array([105, 111, 116, 113]) ==> 116
array([135, 141, 144, 151, 149, 102, 138]) ==> 102
array([113, 106, 130, 143]) ==> 130
array([118, 115, 139, 103, 136]) ==> 103
array([101, 130, 127, 137, 118, 147, 116]) ==> 147
array([120, 124, 127, 156, 125, 114]) ==> 125
array([124, 134, 113, 131, 120, 153, 138]) ==> 153
array([113, 146, 151, 136]) ==> 151
array([147, 113, 118, 138, 156, 127]) ==> 156
array([139, 151, 106, 108, 137, 152]) ==> 137
---
[131 115 119 117 153] ans = 153, 115
[123 154 134 130 146 148] ans = 154, 123
[129 115 130 123 133 137 151] ans = 151, 115
[105 149  99 137 143] ans = 149, 99
[101 105 127 128 142] ans = 142, 101
[123 139 139 133 155 126] ans = 155, 123
[135 156 132 133] ans = 156, 132
[106 155 104 117] ans = 155, 104
[106 136 135 149] ans = 149, 106
---
[[141 113 125 139 138 129]
 [118 125 131 126 116  98]] result: 116

[[114 119 135 126 141 118]
 [118 124 157 128 135 152]] result: 135

[[100 122 139 123 112 148 133]
 [105 156 111 126 115 120 130]] result: 120

[[129 134 119 136 101]
 [111 128 109 125 128]] result: 125

[[147 130 128 150 129 124 146]
 [140 134 126 142 126 124 146]] result: 124

[[140 132 131 112 105]
 [110 146 120 149 106]] result: 149

[[128 128 130 142]
 [128 128 135 150]] result: 135
---
[[111 138 128 124 128 135 138 117 134 133 123 132 104]
 [128 128 128 128 128 128 128 128 128 128 128 128 128]
 [120 120 133 117 115 131 129 107 130 126 134 126 113]
 [120 128 109 113 131 132 133 102 136 132 123 130 113]
 [128 128 125 124 129 128 128 123 129 129 130 128 125]]	104

[[135 128 132 135 129 123 130 145 126 123 121 128]
 [130 128 128 128 128 125 125 128 132 127 128 128]
 [131 128 140 128 128 128 136 143 123 106 125 128]
 [128 126 131 128 126 131 125 128 134 117 127 148]
 [130 130 127 131 129 128 127 132 129 131 125 133]
 [129 128 128 128 126 134 134 137 124 128 127 124]
 [128 133 140 134 128 130 135 152 123 107 128 135]
 [128 123 137 128 123 138 126 123 135 104 128 155]
 [129 130 132 128 128 129 128 128 125 122 127 125]]	128

[[127 126 131 124 103 138 139 134 136 134 128 133 122 123]
 [128 123 126 129 126 126 132 131 128 123 132 134 127 124]
 [127 125 131 127 108 136 137 134 133 133 129 131 122 125]
 [128 123 127 127 112 132 138 133 134 126 132 138 124 120]
 [128 130 125 123 123 129 132 128 134 127 126 133 129 122]
 [128 129 127 127 130 127 127 127 128 127 127 128 129 127]
 [133 121 126 133 127 125 134 131 130 120 137 142 129 124]
 [126 122 130 127 108 134 138 134 132 130 131 132 121 123]]	123

[[128 129 132 138 147 151 146 137 131 129 128 128 128 128]
 [136 145 151 147 139 132 128 128 128 128 128 128 128 130]
 [144 135 130 128 128 128 128 128 128 129 132 141 149 151]
 [140 133 129 128 128 128 128 128 128 131 136 145 151 148]
 [150 143 135 130 128 128 128 128 128 128 130 133 142 149]]	128

[[130 137 129 141 130 120 109 124 115]
 [130 134 129 144 126 125 111 118 116]
 [130 134 129 144 126 126 111 118 116]
 [130 143 125 127 136 110 116 142 126]
 [124 121 128 130 112 154 137 113 129]
 [126 127 124 113 128 125 142 145 145]
 [125 124 128 136 114 148 129 111 125]
 [129 138 125 120 136 111 125 147 133]
 [124 124 124 119 119 135 143 134 148]
 [130 135 129 143 128 124 110 120 116]]	115

[[122 139 144 138 118 117]
 [128 111 134 111 141 120]
 [135 133 112 134 126 143]
 [121 115 137 114 138 117]
 [136 135 119 135 123 137]
 [129 155 130 154 106 131]
 [121 127 146 126 126 112]
 [129 154 130 153 106 131]
 [128 100 124 100 154 127]
 [135 132 112 133 127 144]]	117

[[121 121 128 127 122 126 111 110 112 105 136]
 [126 107 127 110 138 124 125 139 126 105 134]
 [118 142 128 137 145 131 151 120 133 146 131]
 [120 140 130 137 142 135 153 120 129 146 129]
 [153 120 118 111 131 130 125 126 151 122 135]
 [124 114 130 115 140 122 115 123 116 102 124]
 [124 128 123 121 104 113 123 125 103 134 124]
 [121 122 125 127 121 126 111 109 112 106 136]
 [120 140 121 137 143 135 153 120 129 145 129]
 [133 144 133 135 120 130 120 140 100 140 130]
 [123 128 128 121 103 113 123 125 104 134 124]
 [135 105 134 112 135 127 129 140 132 109 142]]	136
---
array([[107, 140, 155, 114, 154, 101],
       [106, 145, 152, 108, 153, 106],
       [106, 146, 148, 106, 149, 113]]) ⇒ 106

array([[115, 135, 117, 136, 134, 104],
       [119, 120, 138, 130, 144, 102],
       [122, 110, 117, 121, 136, 114]]) ⇒ 122

array([[123, 132, 124, 129],
       [115, 135, 121, 130],
       [106, 132, 124, 121]]) ⇒ 106

array([[147, 104, 152, 126, 103],
       [113, 123, 153, 154, 143],
       [147, 154, 100,  99, 153]]) ⇒ 147

array([[129, 129, 101, 128, 120, 112, 139],
       [143, 131, 137, 145, 141, 126, 132],
       [122, 142, 136, 121, 103, 113, 101]]) ⇒ 122

array([[102, 131, 101, 139],
       [124, 129, 142, 130],
       [106, 140, 143, 134]]) ⇒ 106

array([[121, 130, 155, 141, 105, 113],
       [108, 137, 129, 142, 143, 149],
       [123, 151, 143, 144, 114, 135]]) ⇒ 123
---
120  126  157  121 ==> 120, 121

121  107  106  119 ==> 121, 119

122  156  112  123  146  138 ==> 122, 138

146  131  127  102  133 ==> 146, 133

129  101  134  124  122 ==> 129, 122

 98  140  138  131  128  136  106
158  133  144  114  137  129  133
137  144  120  120  104  138  141
==> 98, 141

106  103  121  140 ==> 106, 140

120  149  148  114  144  114
131  129  132  129  141  129
119  117  125  130  123  133
==> 120, 133

126  121  140  128  141  109  140
140  129  106  133  135  126  118
==> 126, 118

111  117  122  139  129  101  107 ==> 111, 107
---
[[134 143 113 132 124]
 [132 122 133 105 131]] --> 122

[158 118 115 122] --> 118

[147 106 113 137 152] --> 106

[[127 145 148 135 114]
 [147 150 134 113 105]] --> 150

[[157 150 157 137 110 120]
 [130 114 136 140 118 112]] --> 114

[109 104 123 151] --> 104

[150 124 133 122 112 122 123] --> 124

[[150 149 139 141 148]
 [117 141 156 115 145]] --> 141

[[101 132 125 118 134]
 [137 118 113 136 153]
 [129 116 140 136 119]] --> 116
